Below is a small trained network, with its code and all its weights. Each question gives an input and a class and asks what happens when units are switched off, that is, made to give their printed mean instead of their output.

import numpy as np


def w(rows, s, z=0):
    codes = np.array(rows[::2]) - 128.0
    scale = np.full(codes.shape[1], s)
    scale[-1] = z or s
    return codes * scale


def f(y):
    return y / 2 * (1 + np.tanh(0.7978845608 * (y + 0.044715 * y**3)))


def log_softmax(a):
    a = a - a.max(-1, keepdims=True)
    return a - np.log(np.exp(a).sum(-1, keepdims=True))


def net(x, mask):
    res = np.array(x, float).reshape(1, 4) / 4 @ E
    y = f(res @ A[0][:, :-1].T + A[0][:, -1])
    res = res + np.where(mask, y, B[0][:, -1]) @ B[0][:, :-1]
    return log_softmax(res[-1] @ U[:, :-1].T + U[:, -1])


A, B = {}, {}
E = w([
[182,103,2,72,107],'x0',
[154,179,145,135,22],'x1',
[43,170,58,184,130],'x2',
[195,102,100,229,126],'x3',
],0.0098)
A[0] = w([
[98,129,135,72,116,75],'neuron 1',
[146,135,80,97,133,46],'neuron 2',
[131,105,117,124,206,1],'neuron 3',
[157,138,82,101,118,67],'neuron 4',
[100,158,148,64,137,88],'neuron 5',
[87,118,52,129,100,73],'neuron 6',
[154,135,213,146,150,88],'neuron 7',
[215,96,93,51,120,106],'neuron 8',
[162,120,82,205,148,105],'neuron 9',
[143,104,125,162,122,9],'neuron 10',
[115,141,149,54,126,38],'neuron 11',
[136,192,127,137,74,49],'neuron 12',
[50,177,106,91,134,118],'neuron 13',
[180,168,161,111,70,75],'neuron 14',
[157,157,143,119,58,56],'neuron 15',
[137,5,151,93,201,46],'neuron 16',
[133,118,105,117,110,36],'neuron 17',
[192,61,180,81,122,69],'neuron 18',
[141,135,209,138,141,87],'neuron 19',
[178,106,128,182,115,56],'neuron 20',
[118,125,170,144,126,52],'neuron 21',
[107,116,86,127,104,90],'neuron 22',
[88,198,101,166,31,65],'neuron 23',
[96,133,84,202,124,99],'neuron 24',
[107,183,126,79,136,86],'neuron 25',
[204,75,148,187,125,66],'neuron 26',
[73,129,159,169,125,69],'neuron 27',
[80,161,156,179,130,58],'neuron 28',
[168,105,90,89,115,75],'neuron 29',
[92,136,181,160,115,70],'neuron 30',
[140,132,109,123,131,9],'neuron 31',
[161,161,105,198,145,48],'neuron 32',
[126,134,160,53,130,127],'neuron 33',
[204,67,171,142,128,123],'neuron 34',
[209,138,138,185,156,66],'neuron 35',
[163,130,156,112,53,79],'neuron 36',
[95,174,79,148,240,65],'neuron 37',
],0.015,0.0066)
B[0] = w([
[102,88,109,90,107,157],'neuron 1',
[111,145,113,110,145,161],'neuron 2',
[133,102,124,98,155,158],'neuron 3',
[101,151,102,129,154,169],'neuron 4',
[118,107,100,121,115,173],'neuron 5',
[112,177,137,97,146,179],'neuron 6',
[103,167,97,129,147,192],'neuron 7',
[109,186,111,145,148,249],'neuron 8',
[98,110,128,120,109,206],'neuron 9',
[114,108,125,55,132,128],'neuron 10',
[104,96,112,74,108,162],'neuron 11',
[138,84,132,105,166,173],'neuron 12',
[121,116,144,114,85,204],'neuron 13',
[146,98,148,127,149,186],'neuron 14',
[154,91,138,114,169,175],'neuron 15',
[161,82,169,134,164,213],'neuron 16',
[116,131,121,78,151,129],'neuron 17',
[145,177,200,118,104,207],'neuron 18',
[97,168,85,138,164,187],'neuron 19',
[102,103,113,94,116,169],'neuron 20',
[114,131,99,104,147,147],'neuron 21',
[118,170,135,111,146,149],'neuron 22',
[169,105,179,120,160,227],'neuron 23',
[107,144,169,82,89,196],'neuron 24',
[111,109,110,101,103,162],'neuron 25',
[108,104,113,96,100,200],'neuron 26',
[116,154,106,113,143,185],'neuron 27',
[119,157,111,112,146,195],'neuron 28',
[99,144,96,132,164,188],'neuron 29',
[107,144,100,127,151,189],'neuron 30',
[101,115,109,5,172,119],'neuron 31',
[105,105,115,79,113,168],'neuron 32',
[109,105,130,125,82,184],'neuron 33',
[121,144,151,107,96,213],'neuron 34',
[96,91,101,84,107,183],'neuron 35',
[155,98,157,131,172,182],'neuron 36',
[184,100,185,115,155,202],'neuron 37',
],0.017,0.011)
U = w([
[86,181,77,116,164,110],'0',
[173,44,169,114,164,111],'1',
[80,60,103,101,4,62],'2',
[125,157,187,109,72,211],'3',
[150,152,163,201,19,254],'4',
[155,110,90,206,96,83],'5',
[185,135,102,190,96,80],'6',
],0.016,0.015)

Each question gives the input, the list of numbers given to net, and the class t.
The units are the neurons (one row each of A and B). Each row of codes is followed by its name. A weight is (code - 128) times the scale printed after its matrix; where a second scale follows, it is the last column's (A, B and U).
mask holds one flag per neuron, in row order. A switched-off neuron (its flag False) gives its mean, the last column of its row in B, instead of its output. The means were averaged over made-up inputs and are rounded, as every weight is.
A unit's drop is (log p(t) with every unit on - log p(t) with that unit switched off) / (log p(t) with every unit on - log p(t) with every unit switched off).
The circuit of an input: a set's keep is (log p(t) with only the set's units on - log p(t) with every unit switched off) / (log p(t) with every unit on - log p(t) with every unit switched off). Starting from the 12 units with the biggest drops (on a tie, the unit counted first), units are removed one at a time, each time the one whose removal leaves the highest keep (on an exact tie, the one counted first), for as long as the keep stays at least 0.8.
circuit, biggest first: the units of the circuit, biggest drop first
top k neurons: the k neurons with the biggest drops, biggest first
drop of u: that unit's drop, to one decimal
input [-7,-1,8,2], class 3: circuit, biggest first	[neuron 24]
input [5,-3,-8,-4], class 3: top 2 neurons	[neuron 18; neuron 8]
input [5,7,-6,3], class 1: top 3 neurons	[neuron 36; neuron 15; neuron 14]
input [-6,-3,-7,5], class 3: top 2 neurons	[neuron 18; neuron 34]
input [2,7,-5,-8], class 2: top 4 neurons	[neuron 33; neuron 11; neuron 1; neuron 16]
input [1,-2,8,7], class 3: top 3 neurons	[neuron 37; neuron 6; neuron 24]
input [5,-5,-7,5], class 3: top 3 neurons	[neuron 18; neuron 8; neuron 34]
input [2,5,6,1], class 3: top 4 neurons	[neuron 24; neuron 16; neuron 6; neuron 37]
input [-7,8,7,-8], class 1: top 2 neurons	[neuron 23; neuron 12]
input [-8,-6,-8,5], class 0: top 2 neurons	[neuron 19; neuron 7]
input [5,1,7,-6], class 3: top 4 neurons	[neuron 6; neuron 23; neuron 22; neuron 13]
input [2,2,4,-4], class 2: top 3 neurons	[neuron 18; neuron 8; neuron 13]
input [4,0,-3,-4], class 0: top 3 neurons	[neuron 8; neuron 29; neuron 24]
input [7,-5,-8,2], class 3: circuit, biggest first	[neuron 18]
input [7,2,-6,-4], class 0: top 2 neurons	[neuron 8; neuron 29]
input [6,-1,-8,-7], class 3: top 3 neurons	[neuron 18; neuron 8; neuron 33]
input [7,-6,-3,-5], class 0: top 3 neurons	[neuron 8; neuron 29; neuron 23]
input [-8,-7,-7,-5], class 0: drop of neuron 7	0.8
input [-8,6,-8,-6], class 0: drop of neuron 19	0.7
input [3,7,6,-5], class 1: circuit, biggest first	[neuron 23]
input [-1,4,2,5], class 2: drop of neuron 16	0.2
input [7,1,-5,-4], class 0: drop of neuron 12	0.0
